Below is a small trained network, with its code and all its weights. Each question gives an input and a target symbol and asks what happens when units are switched off, that is, made to give their printed mean instead of their output.

import numpy as np


def w(rows, s, z=0):
    codes = np.array(rows[::2]) - 128.0
    scale = np.full(codes.shape[1], s)
    scale[-1] = z or s
    return codes * scale


def f(y):
    return y / 2 * (1 + np.tanh(0.7978845608 * (y + 0.044715 * y**3)))


def softmax(a):
    e = np.exp(a - a.max(-1, keepdims=True))
    return e / e.sum(-1, keepdims=True)


def log_softmax(a):
    a = a - a.max(-1, keepdims=True)
    return a - np.log(np.exp(a).sum(-1, keepdims=True))


def net(x, mask):
    ids = ['βδεζθμξπστφψω'.index(c) for c in x.split()]
    T = len(ids)
    res = E[ids] + P[:T]
    r = res
    for j in range(3):
        rows = slice(4 * j, 4 * j + 4)
        q, k, v = (r @ M[0][rows].T for M in (Q, K, V))
        z = softmax(np.where(np.tri(T) > 0, q @ k.T / 4**0.5, -1e9)) @ v
        o = O[0][rows]
        res = res + np.where(mask[j], z, o[:, -1]) @ o[:, :-1]
    y = f(res @ A[0][:, :-1].T + A[0][:, -1])
    res = res + np.where(mask[3:11], y, B[0][:, -1]) @ B[0][:, :-1]
    return log_softmax(res[-1] @ U[:, :-1].T + U[:, -1])


Q, K, V, O, A, B = {}, {}, {}, {}, {}, {}
E = w([
[82,6,128],'β',
[126,104,154],'δ',
[167,113,132],'ε',
[180,110,139],'ζ',
[118,119,142],'θ',
[141,68,104],'μ',
[157,132,179],'ξ',
[196,106,169],'π',
[110,53,118],'σ',
[131,51,88],'τ',
[118,158,189],'φ',
[141,140,181],'ψ',
[121,51,157],'ω',
],0.016)
P = w([
[114,131,108],'0',
[160,60,180],'1',
[151,163,90],'2',
[27,167,102],'3',
[146,87,215],'4',
[157,169,90],'5',
[6,186,129],'6',
[132,96,199],'7',
[158,171,89],'8',
],0.019)
Q[0] = w([
[143,204,72],'head 1',
[210,41,201],'head 1',
[113,199,162],'head 1',
[126,38,37],'head 1',
[183,244,168],'head 2',
[8,73,188],'head 2',
[248,214,87],'head 2',
[106,127,130],'head 2',
[23,151,217],'head 3',
[94,208,144],'head 3',
[32,108,128],'head 3',
[187,140,210],'head 3',
],0.011)
K[0] = w([
[146,127,79],'head 1',
[166,115,179],'head 1',
[136,246,107],'head 1',
[148,83,156],'head 1',
[156,252,39],'head 2',
[142,81,239],'head 2',
[184,138,77],'head 2',
[142,138,169],'head 2',
[96,67,137],'head 3',
[132,76,149],'head 3',
[119,111,149],'head 3',
[127,101,68],'head 3',
],0.017)
V[0] = w([
[150,150,138],'head 1',
[99,95,109],'head 1',
[134,175,40],'head 1',
[88,191,157],'head 1',
[206,113,165],'head 2',
[105,65,153],'head 2',
[10,107,143],'head 2',
[200,183,23],'head 2',
[161,146,87],'head 3',
[116,44,86],'head 3',
[115,128,154],'head 3',
[168,168,80],'head 3',
],0.014)
O[0] = w([
[136,104,143,116],'head 1',
[122,148,118,143],'head 1',
[39,109,187,10],'head 1',
[137,80,108,93],'head 1',
[121,48,138,215],'head 2',
[232,144,173,212],'head 2',
[168,254,103,110],'head 2',
[29,107,148,5],'head 2',
[103,30,132,101],'head 3',
[90,179,215,186],'head 3',
[149,137,150,136],'head 3',
[92,68,107,81],'head 3',
],0.0071,0.012)
A[0] = w([
[97,116,148,148],'neuron 1',
[136,115,175,148],'neuron 2',
[174,121,100,1],'neuron 3',
[110,128,194,201],'neuron 4',
[36,98,33,146],'neuron 5',
[176,157,145,201],'neuron 6',
[155,151,125,83],'neuron 7',
[6,159,71,93],'neuron 8',
],0.017,0.0091)
B[0] = w([
[152,81,187,136],'neuron 1',
[126,136,68,165],'neuron 2',
[98,100,173,171],'neuron 3',
[130,62,154,160],'neuron 4',
[102,158,91,154],'neuron 5',
[100,137,106,255],'neuron 6',
[128,91,146,172],'neuron 7',
[158,252,179,139],'neuron 8',
],0.015,0.025)
U = w([
[179,140,46,104],'β',
[62,36,120,119],'δ',
[109,153,135,157],'ε',
[103,92,216,165],'ζ',
[186,107,107,170],'θ',
[224,224,171,3],'μ',
[254,136,108,184],'ξ',
[110,134,119,203],'π',
[136,116,251,79],'σ',
[82,75,187,162],'τ',
[148,141,42,129],'φ',
[230,40,179,167],'ψ',
[133,135,128,206],'ω',
],0.0089,0.0049)

Each question gives the input, a string of symbols that net reads in full, and the target symbol t.
The units are the heads (4 rows each of Q, K, V and O) and the neurons (one row each of A and B). Each row of codes is followed by its name. A weight is (code - 128) times the scale printed after its matrix; where a second scale follows, it is the last column's (O, A, B and U).
mask holds one flag per unit, heads first, then neurons. A switched-off unit (its flag False) gives its mean, the last column of its rows in O or B, instead of its output. The means were averaged over made-up inputs and are rounded, as every weight is.
A unit's drop is (log p(t) with every unit on - log p(t) with that unit switched off) / (log p(t) with every unit on - log p(t) with every unit switched off).
The circuit of an input: a set's keep is (log p(t) with only the set's units on - log p(t) with every unit switched off) / (log p(t) with every unit on - log p(t) with every unit switched off). Starting from all 11 units, units are removed one at a time, each time the one whose removal leaves the highest keep (on an exact tie, the one counted first), for as long as the keep stays at least 0.8.
units of the circuit, in order: the units of the circuit, biggest drop first
top k neurons: the k neurons with the biggest drops, biggest first
which heads matter: for each layer, one digit per head in row order, 1 if its drop is at least 0.15 and else 0, layers parted by /
drop of u: that unit's drop, to one decimal
input ζ ε π, target δ: which heads matter : 011
input ω θ ω π π θ μ, target ψ: top 2 neurons : neuron 6; neuron 5
input μ ζ π β π φ ζ ψ β, target ψ: top neuron : neuron 3
input π π π μ, target ψ: which heads matter : 010
input μ β β τ, target μ: units of the circuit, in order : head 2; head 3
input δ β ζ θ τ μ, target φ: units of the circuit, in order : head 2; neuron 5; head 3; neuron 3
input τ μ θ τ π φ π, target ψ: top 2 neurons : neuron 4; neuron 6
input δ π θ φ, target ψ: which heads matter : 110
input ω μ δ β π φ β, target ψ: units of the circuit, in order : head 2; neuron 6
input ε β β β, target μ: units of the circuit, in order : head 2; head 3
input ω φ μ ω β ω ζ θ φ, target σ: units of the circuit, in order : head 2; head 1; neuron 8; neuron 6
input π ζ ω β ω τ θ ε π, target δ: drop of head 1 : 0.1
input π β ζ β μ ω ω μ μ, target φ: drop of neuron 7 : 0.1
input π β σ δ ω π ω τ ε, target ε: drop of head 3 : 0.3
input ξ β ω ξ β ω π, target μ: units of the circuit, in order : head 2
